Here is a tiny trained network, its code and every weight. The questions are about switching its units off for an input and a target symbol, where a switched-off unit gives its printed mean instead of its output.

import numpy as np


def w(rows, s, z=0):
    codes = np.array(rows[::2]) - 128.0
    scale = np.full(codes.shape[1], s)
    scale[-1] = z or s
    return codes * scale


def norm(h):
    return h / np.sqrt((h * h).mean(-1, keepdims=True) + 1e-5)


def f(y):
    return np.maximum(y, 0)


def softmax(a):
    e = np.exp(a - a.max(-1, keepdims=True))
    return e / e.sum(-1, keepdims=True)


def log_softmax(a):
    a = a - a.max(-1, keepdims=True)
    return a - np.log(np.exp(a).sum(-1, keepdims=True))


def net(x, mask):
    ids = ['ΓΛΠΦαδζθμ'.index(c) for c in x.split()]
    T = len(ids)
    res = E[ids] + P[:T]
    u = 0
    for l in range(3):
        r = norm(res)
        for j in range(2):
            rows = slice(2 * j, 2 * j + 2)
            q, k, v = (r @ M[l][rows].T for M in (Q, K, V))
            z = softmax(np.where(np.tri(T) > 0, q @ k.T / 2**0.5, -1e9)) @ v
            o = O[l][rows]
            res = res + np.where(mask[u + j], z, o[:, -1]) @ o[:, :-1]
        u += 2
        y = f(norm(res) @ A[l][:, :-1].T + A[l][:, -1])
        res = res + np.where(mask[u : u + 4], y, B[l][:, -1]) @ B[l][:, :-1]
        u += 4
    return log_softmax(norm(res)[-1] @ U[:, :-1].T + U[:, -1])


Q, K, V, O, A, B = {}, {}, {}, {}, {}, {}
E = w([
[170,130,57,254,109,166,178,87,108,50,134],'Γ',
[86,21,153,182,95,105,102,24,143,91,156],'Λ',
[105,12,142,240,175,89,39,137,96,88,146],'Π',
[87,145,192,171,129,105,239,236,164,51,119],'Φ',
[68,66,106,94,150,36,39,122,70,57,181],'α',
[255,94,173,115,102,142,202,217,74,103,188],'δ',
[115,129,237,127,133,206,74,71,1,57,142],'ζ',
[216,117,41,63,126,213,114,179,200,177,203],'θ',
[251,222,27,210,152,170,90,140,115,201,238],'μ',
],0.0098)
P = w([
[81,115,93,166,7,141,97,204,106,158,98],'0',
[90,102,97,153,41,149,106,190,116,134,114],'1',
[108,98,94,144,67,143,115,176,117,126,113],'2',
[115,102,105,139,86,138,127,162,122,113,126],'3',
[122,101,111,134,103,132,135,149,125,113,137],'4',
[130,100,118,129,121,130,146,136,127,111,142],'5',
[134,104,124,124,137,124,152,122,133,106,149],'6',
[141,107,128,115,151,117,155,106,142,97,155],'7',
[149,112,138,108,170,113,161,91,149,89,161],'8',
[162,110,140,102,196,107,161,83,161,83,158],'9',
[178,112,130,93,230,103,157,91,159,62,152],'10',
],0.014)
Q[0] = w([
[196,125,113,76,114,162,137,168,128,136,163],'0.h1',
[102,179,140,115,121,99,106,108,122,198,78],'0.h1',
[102,51,64,131,192,157,115,166,136,9,184],'0.h2',
[76,118,141,147,129,104,58,70,106,145,115],'0.h2',
],0.011)
K[0] = w([
[125,143,121,143,208,120,132,80,158,78,115],'0.h1',
[115,114,110,167,11,145,96,173,116,129,99],'0.h1',
[194,130,174,102,220,115,120,107,122,114,153],'0.h2',
[108,132,147,119,92,167,118,195,110,169,115],'0.h2',
],0.011)
V[0] = w([
[142,123,139,68,157,128,97,163,133,173,108],'0.h1',
[233,76,169,111,56,130,38,91,79,205,216],'0.h1',
[183,85,144,63,1,187,213,15,133,101,72],'0.h2',
[175,77,255,176,165,75,82,198,110,226,89],'0.h2',
],0.0043)
O[0] = w([
[89,119,102,124,136,135,124,111,51,142,134,84],'0.h1',
[174,119,93,90,84,103,51,98,148,14,99,254],'0.h1',
[171,132,169,183,164,90,2,156,154,159,95,133],'0.h2',
[28,201,71,95,138,167,120,82,163,67,105,55],'0.h2',
],0.0068,0.0033)
A[0] = w([
[129,174,97,84,247,160,108,219,64,110,96,87],'0.n1',
[98,156,214,118,61,47,153,128,184,87,154,250],'0.n2',
[3,97,237,161,147,127,186,147,94,106,133,196],'0.n3',
[137,114,96,127,184,207,180,156,81,71,79,202],'0.n4',
],0.0052,0.0019)
B[0] = w([
[163,93,60,167,143,105,104,87,153,106,34,147],'0.n1',
[198,70,38,129,163,159,127,192,81,92,8,242],'0.n2',
[253,70,32,86,75,119,20,90,133,92,147,231],'0.n3',
[208,76,193,136,44,110,165,79,180,143,136,250],'0.n4',
],0.005,0.0027)
Q[1] = w([
[139,169,140,161,153,187,195,159,153,195,119],'1.h1',
[86,141,248,107,126,143,105,158,52,203,116],'1.h1',
[133,76,133,137,125,108,119,117,74,70,125],'1.h2',
[196,104,80,152,165,164,119,130,139,105,146],'1.h2',
],0.013)
K[1] = w([
[89,82,123,147,59,96,159,211,158,106,72],'1.h1',
[80,104,103,178,8,145,81,185,139,163,141],'1.h1',
[154,144,107,100,177,117,123,83,151,153,175],'1.h2',
[155,121,159,102,202,103,157,90,145,108,135],'1.h2',
],0.012)
V[1] = w([
[102,111,169,114,147,166,94,3,89,129,118],'1.h1',
[60,76,100,131,152,50,109,129,161,101,99],'1.h1',
[155,188,122,85,145,182,149,114,145,169,167],'1.h2',
[98,142,66,106,168,137,65,132,250,175,142],'1.h2',
],0.0066)
O[1] = w([
[116,65,79,159,182,165,158,242,84,96,121,4],'1.h1',
[132,74,81,174,134,57,113,154,194,215,183,79],'1.h1',
[110,10,117,128,116,72,136,145,87,142,208,26],'1.h2',
[147,79,237,147,79,171,145,107,3,144,128,97],'1.h2',
],0.0069,0.0032)
A[1] = w([
[215,105,92,171,67,106,180,227,75,96,165,174],'1.n1',
[85,156,61,26,151,69,63,95,93,130,151,8],'1.n2',
[18,178,125,179,43,124,106,101,35,158,177,177],'1.n3',
[122,97,101,22,111,158,98,173,152,201,254,106],'1.n4',
],0.0042,0.0015)
B[1] = w([
[110,104,78,162,45,158,101,163,131,153,195,253],'1.n1',
[174,138,168,117,146,55,1,36,133,144,4,150],'1.n2',
[67,144,38,76,40,118,157,101,179,117,199,155],'1.n3',
[207,138,128,108,119,103,167,196,110,25,10,197],'1.n4',
],0.0046,0.005)
Q[2] = w([
[121,9,107,124,133,94,2,32,58,64,110],'2.h1',
[227,164,65,183,159,104,135,181,173,98,117],'2.h1',
[169,151,180,66,105,148,215,230,124,138,109],'2.h2',
[20,154,228,187,169,121,76,134,36,175,106],'2.h2',
],0.009)
K[2] = w([
[195,153,113,57,208,143,123,132,102,141,218],'2.h1',
[150,35,176,110,207,104,206,112,167,46,123],'2.h1',
[128,139,58,198,203,191,118,25,95,170,159],'2.h2',
[90,154,106,142,2,163,88,164,143,157,86],'2.h2',
],0.0092)
V[2] = w([
[140,3,172,33,165,171,141,136,202,143,72],'2.h1',
[151,134,157,65,74,154,113,181,145,126,110],'2.h1',
[84,64,108,71,131,68,78,118,120,141,55],'2.h2',
[147,136,131,6,121,98,137,202,120,161,75],'2.h2',
],0.0077)
O[2] = w([
[30,240,83,194,2,140,54,111,110,182,128,141],'2.h1',
[70,131,124,158,221,93,119,87,97,163,175,255],'2.h1',
[212,184,147,171,192,162,136,111,88,74,179,124],'2.h2',
[123,178,119,192,144,51,174,55,141,89,218,132],'2.h2',
],0.0077,0.0062)
A[2] = w([
[116,125,110,114,143,181,130,145,140,85,112,65],'2.n1',
[151,166,133,150,115,158,176,151,136,160,155,163],'2.n2',
[110,103,148,189,94,117,114,98,4,166,180,1],'2.n3',
[106,146,131,157,172,122,88,131,105,102,120,87],'2.n4',
],0.017,0.0046)
B[2] = w([
[83,176,129,116,143,95,134,126,103,149,142,175],'2.n1',
[85,97,183,131,164,128,125,129,106,124,124,165],'2.n2',
[183,145,124,149,86,7,131,122,43,163,85,247],'2.n3',
[120,148,163,96,115,162,154,115,136,169,136,184],'2.n4',
],0.019,0.011)
U = w([
[68,203,163,64,106,168,216,96,109,133,98,164],'Γ',
[137,145,196,154,111,163,2,155,128,98,67,44],'Λ',
[121,55,170,143,222,138,131,111,79,61,135,215],'Π',
[190,113,129,101,174,142,167,213,186,222,98,179],'Φ',
[92,52,81,118,25,190,175,132,109,115,202,255],'α',
[73,121,63,141,198,91,82,231,111,106,140,101],'δ',
[155,133,127,164,115,63,149,123,55,184,108,130],'ζ',
[184,208,72,167,106,141,158,77,178,79,169,72],'θ',
[65,83,167,130,162,71,126,78,211,210,153,3],'μ',
],0.0081,0.002)

Each question gives the input, a string of symbols that net reads in full, and the target symbol t.
The units are the heads (2 rows each of Q, K, V and O) and the neurons (one row each of A and B). Each row of codes is followed by its name. A weight is (code - 128) times the scale printed after its matrix; where a second scale follows, it is the last column's (O, A, B and U).
mask holds one flag per unit, layer by layer, with each layer's heads first. A switched-off unit (its flag False) gives its mean, the last column of its rows in O or B, instead of its output. The means were averaged over made-up inputs and are rounded, as every weight is.
A unit's drop is (log p(t) with every unit on - log p(t) with that unit switched off) / (log p(t) with every unit on - log p(t) with every unit switched off).
The circuit of an input: a set's keep is (log p(t) with only the set's units on - log p(t) with every unit switched off) / (log p(t) with every unit on - log p(t) with every unit switched off). Starting from the 12 units with the biggest drops (on a tie, the unit counted first), units are removed one at a time, each time the one whose removal leaves the highest keep (on an exact tie, the one counted first), for as long as the keep stays at least 0.8.
circuit, biggest first: the units of the circuit, biggest drop first
most important unit: the unit with the biggest drop
k most important neurons: the k neurons with the biggest drops, biggest first
input θ Γ θ ζ δ α, target Γ: circuit, biggest first	[2.n4, 1.h2, 2.n3]
input θ Φ ζ δ ζ Λ δ Γ, target θ: circuit, biggest first	[2.n3]
input Γ Φ Φ δ θ θ Γ μ α, target Π: circuit, biggest first	[2.h1, 2.n3]
input Φ μ α μ δ α Λ Π, target θ: circuit, biggest first	[2.n3, 1.h2, 2.n2, 2.h2]
input α Π Π Λ ζ Π, target Γ: circuit, biggest first	[2.n4, 1.h2, 2.n3]
input Π θ θ θ θ α ζ α δ, target Π: circuit, biggest first	[2.n3, 2.n4]
input Φ α ζ δ, target δ: circuit, biggest first	[1.h2, 2.n3, 2.n4]
input Γ α μ Γ θ Λ δ α α Γ δ, target Φ: circuit, biggest first	[2.h2, 2.n3, 0.h1]
input θ Γ Λ δ Γ ζ θ Φ δ, target μ: circuit, biggest first	[0.h1, 2.n3, 2.h2, 0.h2]
input ζ Γ μ, target Φ: circuit, biggest first	[2.h1, 2.n3]
input μ Π Γ α θ δ Γ α, target μ: circuit, biggest first	[2.n3, 1.h1, 2.n4, 1.h2]
input θ μ α ζ ζ, target Γ: 2 most important neurons	[0.n3, 2.n4]
input α α Γ θ θ α θ ζ μ θ, target α: circuit, biggest first	[2.n3, 1.h2, 2.h1, 1.h1]
input μ Λ ζ, target Π: most important unit	2.h1
input ζ δ Λ Π, target μ: circuit, biggest first	[2.n3, 1.h1, 1.h2, 2.n4]
input Π θ α Γ θ Γ Γ ζ α, target Γ: 2 most important neurons	[2.n4, 2.n3]
input Π Π ζ Π Φ θ α δ Π α, target μ: 3 most important neurons	[2.n3, 2.n4, 1.n2]
input Π α Λ Φ Γ Φ α ζ ζ Λ, target Γ: 2 most important neurons	[2.n3, 2.n4]
input Γ θ Λ ζ θ ζ α Φ θ δ μ, target θ: 2 most important neurons	[2.n3, 2.n1]
input Γ Γ θ δ Φ Γ, target μ: most important unit	0.h1
input Λ θ θ α δ θ θ δ Π Γ Φ, target Φ: 2 most important neurons	[2.n3, 0.n3]
input α α θ Λ μ Φ, target α: 2 most important neurons	[2.n3, 0.n3]
input α θ Γ α Π Π, target θ: 3 most important neurons	[2.n3, 0.n3, 1.n4]
input α θ α Λ Γ θ α Γ θ, target Φ: 2 most important neurons	[2.n3, 1.n4]
input Π δ θ Φ θ, target μ: 2 most important neurons	[2.n3, 2.n2]
input Γ θ θ ζ θ ζ δ α θ, target Π: 3 most important neurons	[2.n2, 2.n3, 1.n4]
